Below is a small trained network, with its code and all its weights. Each question gives an input and a class and asks what happens when units are switched off, that is, made to give their printed mean instead of their output.

import numpy as np


def w(rows, s, z=0):
    codes = np.array(rows[::2]) - 128.0
    scale = np.full(codes.shape[1], s)
    scale[-1] = z or s
    return codes * scale


def f(y):
    return np.maximum(y, 0)


def log_softmax(a):
    a = a - a.max(-1, keepdims=True)
    return a - np.log(np.exp(a).sum(-1, keepdims=True))


def net(x, mask):
    res = np.array(x, float).reshape(1, 4) / 4 @ E
    y = f(res @ A[0][:, :-1].T + A[0][:, -1])
    res = res + np.where(mask, y, B[0][:, -1]) @ B[0][:, :-1]
    return log_softmax(res[-1] @ U[:, :-1].T + U[:, -1])


A, B = {}, {}
E = w([
[86,53,55,172,137,145,58,133,65,166],'x0',
[66,114,85,73,210,198,82,146,97,65],'x1',
[119,114,193,186,136,84,113,244,26,128],'x2',
[153,127,97,126,71,183,93,160,123,54],'x3',
],0.011)
A[0] = w([
[126,131,141,121,160,97,177,79,191,176,234],'neuron 1',
[137,133,179,159,87,112,177,138,136,138,2],'neuron 2',
[112,110,116,143,180,139,121,132,90,115,200],'neuron 3',
[115,123,114,100,158,173,122,127,122,78,82],'neuron 4',
[110,114,83,91,207,180,113,80,160,101,112],'neuron 5',
[133,143,124,107,114,118,173,57,255,144,110],'neuron 6',
[109,114,146,153,211,86,150,120,60,200,115],'neuron 7',
[118,82,84,186,87,132,59,169,7,144,181],'neuron 8',
],0.018,0.0017)
B[0] = w([
[137,139,102,90,99,197,79,103,134,156,213],'neuron 1',
[113,148,107,87,110,29,115,124,126,133,185],'neuron 2',
[137,130,134,123,83,136,99,109,141,171,177],'neuron 3',
[131,143,93,135,148,106,91,124,143,59,179],'neuron 4',
[138,176,91,45,87,61,90,133,120,116,216],'neuron 5',
[120,136,141,104,136,253,108,91,135,135,250],'neuron 6',
[136,93,143,193,183,143,85,181,119,119,203],'neuron 7',
[122,145,147,86,114,203,160,77,140,206,232],'neuron 8',
],0.02,0.025)
U = w([
[153,173,91,101,131,105,54,169,125,124,116],'0',
[129,169,137,84,67,226,163,46,151,187,231],'1',
[132,73,180,194,223,193,94,191,101,192,126],'2',
[133,68,65,176,149,132,189,136,96,136,6],'3',
[142,157,141,157,142,184,176,141,177,2,75],'4',
[123,133,146,168,110,29,204,199,95,120,32],'5',
],0.0089,0.0027)

Each question gives the input, the list of numbers given to net, and the class t.
The units are the neurons (one row each of A and B). Each row of codes is followed by its name. A weight is (code - 128) times the scale printed after its matrix; where a second scale follows, it is the last column's (A, B and U).
mask holds one flag per neuron, in row order. A switched-off neuron (its flag False) gives its mean, the last column of its row in B, instead of its output. The means were averaged over made-up inputs and are rounded, as every weight is.
A unit's drop is (log p(t) with every unit on - log p(t) with that unit switched off) / (log p(t) with every unit on - log p(t) with every unit switched off).
The circuit of an input: a set's keep is (log p(t) with only the set's units on - log p(t) with every unit switched off) / (log p(t) with every unit on - log p(t) with every unit switched off). Starting from all 8 units, units are removed one at a time, each time the one whose removal leaves the highest keep (on an exact tie, the one counted first), for as long as the keep stays at least 0.8.
circuit, biggest first: the units of the circuit, biggest drop first
k most important neurons: the k neurons with the biggest drops, biggest first
drop of u: that unit's drop, to one decimal
input [7,5,-8,-4], class 0: circuit, biggest first => neuron 5
input [-3,0,0,3], class 4: circuit, biggest first => neuron 8; neuron 1; neuron 5
input [-3,-7,7,4], class 5: circuit, biggest first => neuron 6; neuron 1
input [-8,4,0,7], class 4: circuit, biggest first => neuron 8; neuron 1
input [-8,7,-4,4], class 0: 3 most important neurons => neuron 5; neuron 8; neuron 4
input [-6,5,5,0], class 4: 2 most important neurons => neuron 5; neuron 8
input [2,2,-4,-1], class 0: 2 most important neurons => neuron 8; neuron 5
input [-1,8,5,-4], class 2: 2 most important neurons => neuron 7; neuron 2
input [-1,3,-1,-4], class 0: 2 most important neurons => neuron 8; neuron 6
input [0,-6,6,-1], class 2: drop of neuron 8 => 0.1
input [-1,1,-2,6], class 0: drop of neuron 6 => 0.1
input [-8,-8,5,5], class 5: drop of neuron 5 => 0.1
